[[-240 -175 -578 -106  351 -379 -466]
 [ 680  -80   75  -56  389  174 -383]]
What is the top entry of the column that holds the largest entry?
Answer: -240
The entry just right of 351: -379
The entry directly below the smallest entry: 75
What is the top-right entry?
Answer: -466
What is the entry just left of -379?
Answer: 351
The bottom-left entry: 680
What is the entry just left of -578?
Answer: -175

[-278  331  287  440  414  244  691 -540  470 -198 -540  900]
Give the entry just right of 244.
691
Give the entry just left of 287.
331
The entry just left of 244: 414

((16.70, 10.34, -15.94, -9.86, -10.10), (6.19, 3.82, 7.72, 7.02, -0.76), (11.37, -10.05, 11.83, -16.72, 16.53), (21.93, -21.17, -7.04, 0.88, 15.28), (9.85, 11.50, -8.49, -8.30, -17.14), (18.68, -14.49, -11.28, 0.49, 12.43), (5.94, 2.48, 5.04, 7.58, -2.47), (17.34, -19.53, -7.07, -3.47, 13.74), (1.93, 1.91, 14.19, -7.86, 4.64), (22.01, -17.60, -14.66, 1.98, 12.51), (10.99, -10.91, 10.43, -17.71, 17.57), (1.14, 3.34, 7.75, 9.41, 4.33), (0.18, 5.08, 7.59, 7.74, 2.26), (2.59, 2.38, 6.01, 9.96, 5.64))
The 1st entry in reading order is 16.70
The entry just right of -11.28: 0.49
The third largest entry -> 18.68
The entry just right of -7.04 -> 0.88
The entry just left of -7.07 is -19.53
What is the entry just left of the smallest entry?
A: 21.93
The entry just right of the largest entry: -17.60
The entry just right of -7.07 is -3.47
The entry just left of 5.04 -> 2.48
The minimum -> -21.17
The entry just right of 10.99: -10.91
What is the entry just left of 2.38?
A: 2.59
The entry just left of -15.94: 10.34
What is the entry just left of -10.91?
A: 10.99
The entry just left of 3.82: 6.19

B =
 -1   -1  -13   -8  -16  -11    0    6    3    4   11  -29    4
 -2    6   -1   -4    0    2    4    6    1    3   -2    0    2
 -1    0    0    0    1    0    0    0    0    1    0    0    1
  9   -5  -19    0    8   19    0   -2  -25   -1   -1   -4   -4
  0    0    0    0    0    0    0    0    0    0   -1    0    1
  0   -7   -2    1    0   -1   -3    2    1    4   -3    2    7
  1   -1   -1    0    0   -1    0    2    1   -1   -1   -2    0
  1   -1   -1   -1   -1    0    1   -1    1   -1   -1    0    0
 -1    0    0    0    1    0    0   -1    0    1   -1    0    1
What is the entry in the bottom-right corner?
Answer: 1
What is the entry directly above the largest entry?
Answer: 0
What is the 2nd-last entry, reading row by row?
Answer: 0
What is the third entry on the main diagonal?
Answer: 0
The bottom entry of the column that holds the largest entry is 0
The maximum: 19
What is the entry directly above the centre entry?
Answer: 0
What is the entry in the top-left corner?
Answer: -1
The top-right entry -> 4
What is the smallest entry in the first row?
Answer: -29
The third smallest entry is -19
What is the last entry in the row that holds the largest entry?
Answer: -4
The fifth entry from the end, reading row by row is 0
The largest entry in the first column is 9
The entry just right of -19 -> 0
What is the 3rd entry, reading row by row?
Answer: -13
The bottom-left entry: -1
The entry directly below -29 is 0
The second entry on the main diagonal is 6
The 3rd entry on the diagonal from the top-right corner: 0
The second smallest entry -> -25
The 5th entry in reading order: -16
What is the top entry of the column that holds the largest entry?
Answer: -11
The largest entry in the first row: 11
What is the entry just left of the largest entry?
Answer: 8

[ 30,  26,   6, -29, -29,  15, -29,  27,  28, -25, -24, -31,  28, -31,  31,
  30]
Find the entry just left of 31.
A: -31
The entry just left of -25 -> 28
